Rows, each followed by one of two labels for a hidden trait (new trait and labels in each part)
[  -3  -28  -44  -16  -40  -18   12    7  -12   32   31   -7   28  -17
  -34   24    6  -27   40  -11  -36   34   29   -5   18   -4  -25  -33
   75   29  -22  -17   39   10   40  -15   25    3 -100   46   19  -36
    2   47   19    7    0  -16   11    3]  Rr
[-12   3 -31 -36  86  66 -67  14   7  -7  29  52  91  15 -54 -41   7  49
  44  57 -30  -2  -1  44 -60 -32  29 -47   1  22  12 100 -27 -21  26  38
 -25  24  13  30 -18  43 -26 -51 -18 -63  -9 -21  10  37]  Rr
[ 23  10   0  20  -2  -1  14  -7   1 -32   1 -25 -34  -5  54 -20   1 -13
 -14 -16 -14 -42 -11 -20   6  17  14  30 -49 -19 -14 -55 -23  17 -21   2
  -9 -17  17 -57   5 -12  -2 -26  -9  31  14  29  -2  -6]  tz
[ 21  -2 -31  -1 -13   9   4  -1  -1 -39  65 -46 -24  -2  30  -7  -4  -3
  31   7 -22 -27 -12 -17 -13  17  23  22 -28   8  15 -37  -8  20 -15  10
 -63 -29 -42 -54  16 -21  -1 -13 -24  27  -7  29   0   6]  tz
[  4  -1  -8   7   0   9 -11   1  -6  -4  13  -5  18   3  13 -18   7  -4
  21 -13 -28 -10  -3 -10 -10  -7   0 -17  -7   2 -14  14 -10   9  17  -5
   7  11 -21 -17  -8 -14  -5 -13  -2 -10   3   7   4   0]  tz
[ -4 -11  18   2 -23 -39  -6   4 -20  -3 -52  14  17  -8  13  17  -5  16
   7  68  -2 -36  -5 -20 -20  12  -6  -7 -35  38  -1  11   1 -20  36  -7
  40  13 -39  14  16 -12   8  -2  -8 -39  -5  -9 -18 -18]  tz
[ -1 -10  30  12  -8 -46 -17   3 -27  -6 -89  20  29  -9  36  10  -1  11
 -10  53  -9 -26 -12  -6  -9   8  -4   1 -14  34 -25   2  18 -13  42 -14
  55  14 -42  -1  -3  -2   5  -8  -3 -43  16  -7  -8 -27]  tz
[  -3  -23  -46  -13  -26    8   -2    6  -10   22   49  -10   18  -14
  -44   -1    5  -15   38    2  -34   15   20  -16    3  -14   -8  -40
   45   19   -4   -9   15   13   32   16   20   16 -100   10    9  -54
    3   24    7  -28    0  -11    2    6]  tz
[ 17   8 -16   5  -1   6  16  -6  10 -21  47 -23 -25  -5  12 -20   2   0
   4 -17  -4 -16  -2 -17  -3  15  30  21 -34 -15  17 -25 -24  14 -34  12
 -34 -25  14 -47   7 -11  -1 -41 -15  31  -2  24  -9   8]  Rr
[  4   7   0   0  30  11 -15  -1   2 -11  14  10  16   0   9  -9   1  11
  -9  10  -3 -10  -9   9 -11   4  16  -4 -22  -4  -2  13 -10   6   5  12
   6  -1  30 -11  -1  15  -3 -35  -8 -10  11   6   6   7]  tz
[  28    3  -11   11  -12    9   22   -4   13  -57   66  -66  -63   -2
   48   15  -11  -13    0   -8   13  -30  -20    6    6   24   23   66
  -41   -2   22  -90   -1   16  -60   17 -100  -67   -7  -72   27    8
    4  -14  -23   71    4   38    7   10]  tz
[ -6 -18 -22   1  -1  -3  -8   3  -6  16  23 -18  32   6 -17   4  11 -35
  16 -52 -30  51  18  28  31 -45 -23 -11  74  -5 -49 -15  35  30  30 -10
  16  13 -85  17 -10 -32  -8  41  31  19  18 -10  32   2]  tz
[  6  -9  21   5 -47 -64   9  -1 -25   1 -44  63   6 -38  20  16   3  20
 -17  94  -7 -44   2 -49 -21  55  -2  -8 -48  42  13  -3  -3 -24  50 -12
  91  19 -26  13  18 -38   9 -22 -16 -36  -5 -12 -31 -35]  Rr
[ 17   8 -43  -8  14  61 -12  -6   4   6  72   5  29   3  -8 -86  24 -10
  43 -36 -63  -9  11 -32 -22 -22  26 -51 -22 -44 -12  41 -48  38  13  16
  21  35  -5 -39 -12 -47 -27 -56  -6  40   0  10  11  10]  Rr
[  1  -1  27  10   5 -42 -21  -2 -17  -6 -84  10  26   4  57   7   1  -4
 -33   9   0  -6 -11  15   8  -6 -16  10   0   3 -50 -16  27   1  21 -13
  40   9 -25   3 -11  14   1  -8   6 -16  32  -1   5 -26]  Rr
[  0   2 -24 -24  56  26 -25   5   9 -19  -7  10  46  -2  -1  -3   3  10
  -9   2  -8   6  -5  73 -13 -19  15   4  13  14 -12  42   6  -8   5  23
 -46 -16  10  -4   4  36 -15 -21  -6  -7  15  -7  21  22]  tz
[ -3  10 -11 -24  45  21 -29   3   8  -6  -5  45  59  -1 -12 -21  11  10
 -15  12 -15  -2   7  32 -21 -12  15 -20  -7   6  -4  69 -12 -10  19  19
   7  13  41  17  -4  24 -18 -41  -3 -28  13 -16   9  17]  tz
[ -8  -6  48  30  24   1 -47   2 -23   4 -54 -53   4  58  67 -19 -11 -21
  28 -47 -14  -7 -30  21  15 -55 -30   1  13 -35 -78 -10   8  27   7 -28
   5  29  -4 -50 -48  28  -2  16  15 -28  23  15  16 -15]  tz
[  0   7  -8 -25  68  14 -13   2  12 -18 -24  42  51  -6   0  -7   9  28
 -32   6   0   8   6  48 -17 -11  18  -4   8  17  -8  50  -2 -15  11  21
  -7  -3  58  24   0  39 -16 -28   5 -23  18 -15  19  16]  tz
[  2  19  41  23  19  -5 -12  -9  -9  -3 -66 -25 -13  29  65 -18   0 -20
 -33 -50   4   3 -15  14  32 -12  -7  20 -15 -40 -56 -25   8  22 -12 -20
  26  13  65 -35 -29  34  -5   0  15  16  31  18   8 -21]  Rr
[ -6   4  41  24  35  -4 -28  -1 -18  17 -34 -47  -1  43  55 -29  -1 -34
   9 -62 -20  20 -10   7  15 -46 -29  -9  15 -47 -78 -11  14  34   3 -28
  25  45   0 -31 -41  13  -6  17  27  -1  26  13  19 -24]  tz
[ -7 -14 -47 -31  11   9 -12   7   8   7  30  -9  44  -8 -41  13   8 -13
  10 -27 -20  48  21  47  16 -30  -8 -20  75  13 -19   1  36   7   9  15
 -27  -6 -59  32  13  -4  -8  31  19  17  11 -15  27  23]  tz

New part:
[-19 -27  -7  10 -34  -7 -20 -43  14  -5   0   1 -15   1   4 -18   1   1
  18   7 -10   5  34   3 -27 -10  10  12   8 -15  -6  14 -12   1  16 -13
  15  -3   2 -21 -28  11  -1   5 -30 -20   6   0   4   7  13  18 -16  -2
  -3  -5   5  -7  -4  -4 -19  24]  H
[ 18  19   5  -7 -33   3  -9  46  -6  25  17  -2  30   3  -4  -6  -8  -9
 -29  -5  11 -44 -25   0  36  56  -8  -7 -29   0   8 -12  45  -3 -23 -15
  -3  21   8 -24  26 -12  -8  -4  -6 -17 -29  14  -3  -2 -18  -4  78  -6
  -8 -34  -4  -6  13  -5  -6   2]  H
[-13 -10  -4  -5 -34  -8 -18  -5   9  16   9  20 -14  20   3  12  -7  22
  11   3 -12 -20   2   9  22  21   9  26  61   6   3  -7   1   1 -32  53
  23   0  28 -23 -14  -4  -7  -2  -3  -7 -12  -1  -2   0   1  -6   7   0
   0 -35  -1 -10   2  -9 -19  20]  V
[ -4 -10  -2   3 -29   7 -10 -35   0  -8   3 -16  18 -10  -7 -23   1 -17
 -26  -1   2 -32   1  -3 -24  -5  -5  -1 -46 -19  -5  13  12  -2  28 -43
   3  12  -3 -18 -16   0  -2   3 -43 -34 -18  10  -1  13 -10  23  -7  -5
 -12  -3  -1  -5   1 -11  -8  16]  V
[ 28  33   8  -1  27   1   9  60 -10  10  -2  -3  17   1   1   0  -3 -11
 -10  -6  19  -6 -30  -2  20  10 -10 -26 -25  14   5 -14   2  -3   1 -14
 -15  -1 -19   5  47  -6  -3  -3  35  18  -4   1   1 -11 -15 -10  43  -3
  -1   5  -4  12   0  19  14 -25]  V
[ -7   3  -2   3  16 -12 -12  19  -1  13  -5  22 -21  17  19  31  -4  18
  50   0  -4  66  -7   4  24  -1   5 -12  77  27   3 -13 -19   2  -8  76
  -7  -9 -12  16   8   0  -1  -1  56  56  31  -6   4 -13  10 -11   6   6
  22  -6   0   3  -5  23  -4 -16]  H
[-21 -22  -7   8 -27  -6 -15 -41  14  -6   0   2 -14   0   2 -16   2   1
  16   8 -13   5  36   3 -22 -11  11  14  11 -15  -6  14 -11   2  10 -11
  19  -3   4 -19 -29  11  -1   4 -35 -21   6  -3   3   7  17  14 -20   0
  -3  -7   4  -8  -3  -7 -18  23]  H
[-16 -11  -5  -7 -36  -8 -20  -3  13  26  16  27 -18  29   4  13 -10  31
  12   3 -14 -25   1  13  33  33  12  37  75   6   5  -9   5   1 -35  69
  37   3  40 -27 -20  -7  -8  -2  -3  -5 -18   0  -2   1   0  -5  16   0
   1 -41  -1 -13   4 -11 -19  30]  V
[-14 -13  -5  -7 -30  -7 -15  -9  11  13  11  17 -15  18   2   9  -7  23
  10   3 -15 -27   3   9  19  19  10  34  50   2   3  -6   5   1 -33  52
  26   1  35 -20 -17  -6  -6  -3  -9  -9 -14  -1  -3   2   1  -5   4   1
  -1 -33  -1 -12   3 -13 -16  21]  V
[ 23  29   9 -10  33   6  23  58 -13  -2  -3  -6  11  -8  -6  17  -3  -7
 -21  -5  11 -12 -27  -5  24   2 -10 -12 -25  14   6 -11  11  -1 -26  -3
 -18  -2  -6  22  34 -10   1  -4  44  20 -11  -2  -4  -7 -10 -18  11   1
   0  -1  -4   7   4   5  22 -29]  V
[-19 -24  -6   7 -34  -6 -18 -61  18  -4   0   0 -17   2   1 -16   1   6
  17   9 -15  -3  44   4 -21 -11  14  25  16 -17  -6  17  -9   3   7  -5
  24  -1  13 -18 -32  11  -2   5 -53 -24   2  -2   1  11  14  16 -21   0
  -4 -10   6 -10  -3  -9 -17  36]  H
[ -4  -9  -4  10 -43   2 -26 -23   1   8   4  -7  24   0   2 -34   1 -18
 -13  -4  10 -20  -4   0 -25   6  -3 -15 -36 -18  -6   9  10  -4  50 -53
   2  13 -15 -41  -7   4  -7   4 -50 -26 -15  13   4   8 -15  31  16  -9
 -12  -2  -1  -1  -2   7 -18  15]  V
[ 29  36   9  -3  24   2  12  64 -12   9  -3  -2  15  -1  -3  10  -3 -11
 -15  -6  19  -4 -29  -4  27   8  -8 -22 -19  16   6 -16   5  -3 -10 -12
 -18  -4 -13   8  44  -8  -1  -3  37  23  -7  -1  -1 -11 -13 -11  33  -2
  -2   1  -4  11   1  16  20 -25]  V
[  4   6   3 -17  61   3  33  31 -11 -19  -7   4 -17  -8  -4  49  -1  21
   6  -1 -13  25 -15  -4  22 -17  -3   9  27  27   6  -8  -1   4 -56  60
 -16  -9  10  61   3 -11   9  -5  71  44  16 -10  -6  -5  12 -32 -36  13
  18  -1  -2   2   3 -10  20 -27]  H
[  0  -9  -2   2 -41   8 -10 -28   2  -3   7 -13  28  -7  -6 -25  -1 -18
 -26  -3   5 -38  -5  -2 -19   5  -6  -5 -49 -21  -5  10  20  -3  23 -53
   6  18  -2 -28 -14  -3  -6   2 -47 -34 -21  15  -2  14 -14  25  11  -6
 -10 -11  -1  -6   2 -10 -13  20]  V
[-19 -22  -6   6 -16  -4  -7 -43  13 -11  -2  -3 -17  -4   0 -12   3   4
  12   7 -15  -2  39   2 -24 -16  10  18   1 -16  -7  11  -8   3   4 -12
  15  -3   7  -7 -31  11   2   5 -38 -21   8  -3   1  10  17   7 -30   2
  -3  -1   6  -8  -2 -12 -14  22]  H
[  6   7   1  -5 -34   1 -13  20  -3  18  13  -1  19   3  -5  -7  -7  -9
 -25  -4   3 -40 -21   2  20  41  -6  -2 -21  -1   5  -9  31  -2 -19 -12
   6  17   9 -23  11  -8  -8  -3 -14 -19 -25  10  -2   0 -15  -1  49  -5
  -8 -30  -4  -8   9  -6 -12   4]  H
[ 11   0   4   2  40  15  33 -14 -11 -21  -7 -19  13 -19 -11  -8  15 -17
 -28  -3  12   3 -11  -7 -26 -20 -11  -8 -51 -12  -4   9  -1   0  38 -47
 -19  -3 -10  37  -2   3  15   0  -5 -10   5  -2  -2   0  -2  -6 -31   1
  -5  71  -1  12   0  -4  24 -20]  H
[ 27  33   8   0  14   1   6  60 -10  12  -1  -2  18   1   3   1  -4 -14
 -11  -6  22   0 -28  -2  20   8  -9 -32 -29  12   5 -14   2  -3   4 -14
 -17  -1 -20  -2  46  -6  -5  -2  32  19  -7   1   1 -14 -14  -7  42  -5
  -2   2  -4  11   0  22  12 -24]  V

Next part:
[  4   4  -1   0  25  -2  35 -14 -15 -10   5   9 -14 -22  -7   5  -5 -30
  10  -7  -2   1  -6   2 -16  -9  -7  -2  -1  -4 -18   5  -2 -18  -5 -22
  -7  -5   2 -11  -7 -21 -10   8   0  57  11   0  11   5 -19   1 -28 -15
  -2  -6]  M
[ 3 -1  2  4  9 -5  7 -7  2  4  0  4  1 -2  1  9 -2 -8 -4 -1 -3  0 -1 -2
 -2  3 -1 -3 12 -7  2  2  0 -5  1 -1  8 10  2  2 -5 -1 -2  3  1 -4 -1  4
  2  1 -8  2 -9 -1 -3  1]  M
[ 1  0  2 -1 -4  1 -5 -2 -1 -1 -1  1  0  1  0  8 -5 -3  3  0  1 -1  0  0
  0 -2  0  0 -1 -1 -1  2 -1  0 -1 -2  1  6  0 -1 -1  1 -1  2  0  1 -1  1
 -5  0 -3  1 -2  2  0  0]  X
[  5   0  -8   0  -6  -1  -2 -13  -3  -5  21   8 -10  -9  -5  -6   8   7
   4 -11 -14   3 -14  -2  -5  -1  -6  -6   0  -3   8   8  -5  -2   1 -15
   8   7   0  -9  -8   6   3   2   0   2  -1  13   8  10   5   0 -14 -11
   0  -5]  M
[ -7  -3  -4   5 -21  -1 -21   8  10   6 -25 -11  11  23  10  -6   5  10
   2  16  41  -5   9  -8  14  14   6  -7  -3   9  17  -1   5  12   0  21
   6  12   4  17   6  28   6  -9   0 -34 -14  -3 -21 -18 -13   3  16  20
   3   7]  X
[ -8  10  16  -7   8  -2  16   5  -2  -7   9  -9   0  -1  10  13  -1 -17
   1   4  26  -5   7   0  10   2  -3 -15  -3   4  -7   4  10 -13  -8   9
  -6  15   6   3  -1   8  -3  -1   4  35   6 -10 -10  -7 -16   7  -1  13
   6   4]  M
[  4  -5 -17  14  12  -2  13 -13 -20  -2 -38   9  -2  -5 -14  10  -5 -17
  17   8  -7   2   3   3 -22  -6   3   9   1  -3 -24   4 -10  -5   1  -9
 -22 -23   0  -8   2 -35 -12   8  -8  23  10  -4   6  -1 -23  -8  -5 -21
  -7  -3]  M
[ -2   4 -27  10   3   6   4   4 -25  -1 -31   7  -6  -7 -19  -2   1  12
  24   1  -4  10   5   4 -19  -8  -2  22 -16  10 -23 -13  -8  -6  -1 -11
 -35 -60   2 -14   8 -31 -12   4  -5  38  16 -15   7   5  -8 -14  11 -25
   0 -12]  M
[ -8  -3  -9   7  -3  -7  -5  10  14  12  -8  -6   6   9  10  -9  11  24
  -8   5  11   1   8  -6   9  18   1  -3   5   1  13 -12   8  11   4  16
  10 -13   5   7  -2  21   8 -12   2 -22  -9  -6   0  -9  -5   2  15   8
   0   0]  X
[ -5  13  21 -13  17   2  21   2 -10 -13  24  -5  -8 -12   4  11  -6 -29
   7  -7  30  -4   1   4   4  -8  -8 -12 -13   9 -20   2   9 -15 -13  -7
 -15  12   4  -6  -2  -5 -12   3   7  68  13 -11   1  -4 -21   7 -14  11
   6   0]  M
[ -1  -9  -5  11  -2 -10  -3  -3   6   6 -22  -5   7  10  12   2   7   7
 -11   7   3  -4   8  -7  10  18   6  -6  16 -11  16   6   1   7   6  13
  17  11   3  11  -6  20  10  -7  -3 -42 -18   3  -7 -10 -17   4   4   7
  -4   8]  X
[  0   6   3   7  -7   7   4  25  16  16  32   4  12  14   0  -1  -7  -5
 -12  12  26  -1  -2 -10  -3  -9   4   7   7   3  16 -18   4  -1   3   7
   2  16  -9  18  15 -10   1   3   5 -21   0  11 -10   5   2   1  -1  10
  -5   1]  X
[ -4 -10   1   2  -9  -7 -21   6  14  14 -29 -13  13  20  14  -3   5  27
 -15   7  -5  -2  13  -1  16  19   8   0  15  -6  21  -5   3  17   8  23
  19   0   0  14   0  31  17 -13  -1 -68 -20  -4 -10 -12   4   2  24  15
   3  10]  X
[  2   8  13 -13   0   5  12 -13  -3 -20  13   2  -7 -15  -1  -1  -5 -25
   8 -13  15  -5  -7   3  -5 -11  -8 -10  -9   6 -24  13   1 -13  -8 -16
 -16  15   2 -10  -5 -11  -9   4   1  51  11   2   6   4  -8   2 -24  -1
   3  -1]  M
[  9   6 -13  -8 -12   7   0 -26  -6 -21  22  15 -20 -19 -12  -6   9  -3
  17 -18 -10   4 -22  -3  -9  -8 -10  -7 -12   2  -8  12  -7 -10  -1 -31
  -1  12   2 -20  -8  -6  -4   4  -2  32   5  19  13  18  11   0 -26 -19
   3  -6]  M
[  8  -6 -18  15  21  -5  25 -16 -14  -2  -5  13  -9 -13 -12   0   3 -15
  10  -4 -20   5  -6  -2 -20  -3  -3   3   2 -11 -14   3  -8 -12   3 -15
 -11 -18   0 -11 -11 -29  -7   9  -4  21  10   7  12   9 -15  -4 -21 -21
 -10  -9]  M
[  5   1  -6  -3   0   1   7 -11  -2  -3  24   9 -11  -8  -5 -11  12   2
   2 -11 -11   2 -14  -2  -1   0  -5  -6   3  -5   6   3  -4  -1   2 -14
   4   5   1  -9  -9   6   2   0   1   2   0  16  11  12   9   1 -20 -10
  -2  -6]  M
[  7  11  24  24  32   4  56  33   7  23 -14  12  -8 -16   0 -62  21 -27
   2 -36  -1 -14   6   5  24   2  10   0  38  18  39 -22  -3  47   2 -14
  67  21   7  26  -5  12  -8  21 -14  -9  35  17  65 -19 -20   2   9 -27
  26  23]  M
[  0  21  20  12   8  21  26  44   4  17 -21   8 -11 -12  -5 -76  23  -4
  19 -41  14 -13   8   9  28  -5   8   6   7  42  30 -30  -1  54  -2 -17
  43   2   9  17  11  11 -13  16 -13  -3  43   2  61 -18   8  -5  21 -25
  37  25]  M
[ -9   9  -4  -8  -9  10 -17  13  -5   1   6  -2  -4   2  -4 -16   1  19
  11  -5  17   6   1   4   3  -2  -5   4 -21  18  -2 -23   6   4  -4  -2
 -16 -26   5  -6   7   1  -5  -5   5  21  10 -11  -2   5  20  -6  16  -2
   9  -8]  X
[   3   23   32   24   35   20   61   53    6   31  -19   14  -11  -18
   -5 -100   30  -22   15  -50   17  -19    8   11   34   -4   12    5
   34   49   54  -41   -3   69   -1  -25   70   14   11   27    5   16
  -16   25  -21    5   59   14   95  -23  -10   -3   30  -34   42   32]  M
[ -3  -7  30 -26   1   2 -28  21  12  11  -7  -9   9   9   5  -4 -13  38
 -27 -21 -61   1  12  25  15  -6   4  16  -1  -5  -5  -3   3  21   2   7
   7 -16  -9   0  -1  23   9 -10   5 -52  -8 -21  14   1  62  -4  32  13
   9  10]  X
[  6  -6   7   9  17 -10  18 -12   1   5   7   4   2   6   3  12  -2 -17
 -11   4 -12   0  -2  -2  -5   4   0  -5  20 -15   4   6   0  -8   3  -1
  16  14  -1   6  -9   0   4   4   0 -12  -8   7   4   1 -18   4 -21  -5
  -8   0]  M
[ -7   8  -3  -4   6   4  -2  13 -11   7  17   0   2   0  -2  -7   3  15
   8  -1  11   6   1   2   3   0  -5   2 -11  10   2 -22   7   3  -1  -1
  -7 -23   4  -9   3   1  -7  -4   4  22  10  -9   3   7  15  -3  17  -4
   7  -5]  M
[ -4   3  -7   6   1  -1  -1  26  10  25  27   0  11  18   3 -10   2  14
 -11   6  13   4   4  -6   6   8   1   6   5   5  19 -26   8   9   4  15
   3 -12  -2  13   8   8   5  -5   8 -30  -1   2  -4   3   9   0  18   9
   1  -4]  X
[ -6  11   1   4 -27  14 -17  39  17  19  26  -2  17  19  -1  -9  -3  14
  -5  16  42   1   4  -9   4  -6   5  10  -9  18  26 -30   9   1   1  17
  -5  -3  -8  16  26  -2   0  -1   5 -21   3   3 -21  10  18  -2  22  16
   1  -1]  X
[ -1  -5  30 -25   3   5 -30  19  10   8  -2  -9   5   7   6  -1 -14  25
 -21 -18 -60   1  10  26  13 -11   5  14  -2  -3  -8  -2   0  14   2   9
   2 -14 -10  -3  -1  13   6  -6   3 -47  -6 -23   6   0  58  -5  23   9
   7  11]  X
